Below is a small trained network, with its code and all its weights. Each question gives an input and a class and asks what happens when units are switched off, that is, made to give their printed mean instead of their output.

import numpy as np


def w(rows, s, z=0):
    codes = np.array(rows[::2]) - 128.0
    scale = np.full(codes.shape[1], s)
    scale[-1] = z or s
    return codes * scale


def f(y):
    return np.maximum(y, 0)


def log_softmax(a):
    a = a - a.max(-1, keepdims=True)
    return a - np.log(np.exp(a).sum(-1, keepdims=True))


def net(x, mask):
    res = np.array(x, float).reshape(1, 5) / 4 @ E
    y = f(res @ A[0][:, :-1].T + A[0][:, -1])
    res = res + np.where(mask, y, B[0][:, -1]) @ B[0][:, :-1]
    return log_softmax(res[-1] @ U[:, :-1].T + U[:, -1])


A, B = {}, {}
E = w([
[251,67,255],'x0',
[160,14,3],'x1',
[130,129,130],'x2',
[213,188,53],'x3',
[128,125,128],'x4',
],0.0085)
A[0] = w([
[158,70,94,3],'neuron 1',
[188,149,83,195],'neuron 2',
[161,228,191,73],'neuron 3',
[94,33,199,164],'neuron 4',
[129,88,78,45],'neuron 5',
[190,113,182,96],'neuron 6',
[187,78,158,94],'neuron 7',
[204,7,91,121],'neuron 8',
[30,79,137,175],'neuron 9',
[152,82,170,143],'neuron 10',
],0.012,0.0057)
B[0] = w([
[97,54,163,161],'neuron 1',
[214,147,144,214],'neuron 2',
[116,38,219,238],'neuron 3',
[207,119,120,239],'neuron 4',
[34,2,152,171],'neuron 5',
[40,225,30,217],'neuron 6',
[62,227,12,204],'neuron 7',
[96,89,205,254],'neuron 8',
[219,116,69,226],'neuron 9',
[122,179,89,204],'neuron 10',
],0.0089,0.0086)
U = w([
[14,177,40,52],'0',
[71,82,184,56],'1',
[161,132,110,254],'2',
[164,131,112,235],'3',
[252,133,101,21],'4',
],0.017,0.0077)

Each question gives the input, the list of numbers given to net, and the class t.
The units are the neurons (one row each of A and B). Each row of codes is followed by its name. A weight is (code - 128) times the scale printed after its matrix; where a second scale follows, it is the last column's (A, B and U).
mask holds one flag per neuron, in row order. A switched-off neuron (its flag False) gives its mean, the last column of its row in B, instead of its output. The means were averaged over made-up inputs and are rounded, as every weight is.
A unit's drop is (log p(t) with every unit on - log p(t) with that unit switched off) / (log p(t) with every unit on - log p(t) with every unit switched off).
The circuit of an input: a set's keep is (log p(t) with only the set's units on - log p(t) with every unit switched off) / (log p(t) with every unit on - log p(t) with every unit switched off). Starting from all 10 units, units are removed one at a time, each time the one whose removal leaves the highest keep (on an exact tie, the one counted first), for as long as the keep stays at least 0.8.
units of the circuit, in order: the units of the circuit, biggest drop first
most important unit: the unit with the biggest drop
top k neurons: the k neurons with the biggest drops, biggest first
input [7,-1,0,-1,0], class 0: most important unit -> neuron 6
input [6,3,-7,5,-4], class 2: top 2 neurons -> [neuron 2; neuron 8]
input [-3,5,3,4,-3], class 1: units of the circuit, in order -> [neuron 5; neuron 8; neuron 7]
input [6,-4,4,6,6], class 0: units of the circuit, in order -> [neuron 6; neuron 7]
input [8,5,-5,2,-3], class 0: units of the circuit, in order -> [neuron 7; neuron 6]
input [3,7,0,-8,0], class 4: top 4 neurons -> [neuron 4; neuron 9; neuron 3; neuron 10]
input [0,-5,-4,-6,0], class 4: top 2 neurons -> [neuron 9; neuron 4]
input [-7,-5,-4,-8,-4], class 4: top 3 neurons -> [neuron 9; neuron 6; neuron 7]
input [-6,1,5,4,7], class 3: top 4 neurons -> [neuron 6; neuron 7; neuron 2; neuron 10]
input [5,6,-8,4,2], class 2: units of the circuit, in order -> [neuron 7; neuron 8]
input [5,-1,-2,-6,6], class 3: units of the circuit, in order -> [neuron 4; neuron 6]
input [5,5,-4,5,7], class 3: top 3 neurons -> [neuron 2; neuron 8; neuron 3]
input [7,-4,0,-3,-2], class 0: top 2 neurons -> [neuron 6; neuron 7]
input [-5,-7,5,6,5], class 1: top 2 neurons -> [neuron 3; neuron 9]
input [-4,-3,6,-1,4], class 2: units of the circuit, in order -> [neuron 6]
input [7,-2,2,3,-6], class 0: units of the circuit, in order -> [neuron 6; neuron 7]
input [7,5,0,5,6], class 0: units of the circuit, in order -> [neuron 7; neuron 6]
input [-6,-7,-6,-8,4], class 4: units of the circuit, in order -> [neuron 9; neuron 6]
input [7,6,-3,-4,-2], class 0: top 2 neurons -> [neuron 7; neuron 6]
input [-3,8,4,-4,-5], class 1: most important unit -> neuron 5
input [-7,6,8,-6,8], class 2: top 4 neurons -> [neuron 9; neuron 6; neuron 7; neuron 10]
input [-5,2,-7,1,8], class 3: top 3 neurons -> [neuron 6; neuron 7; neuron 10]
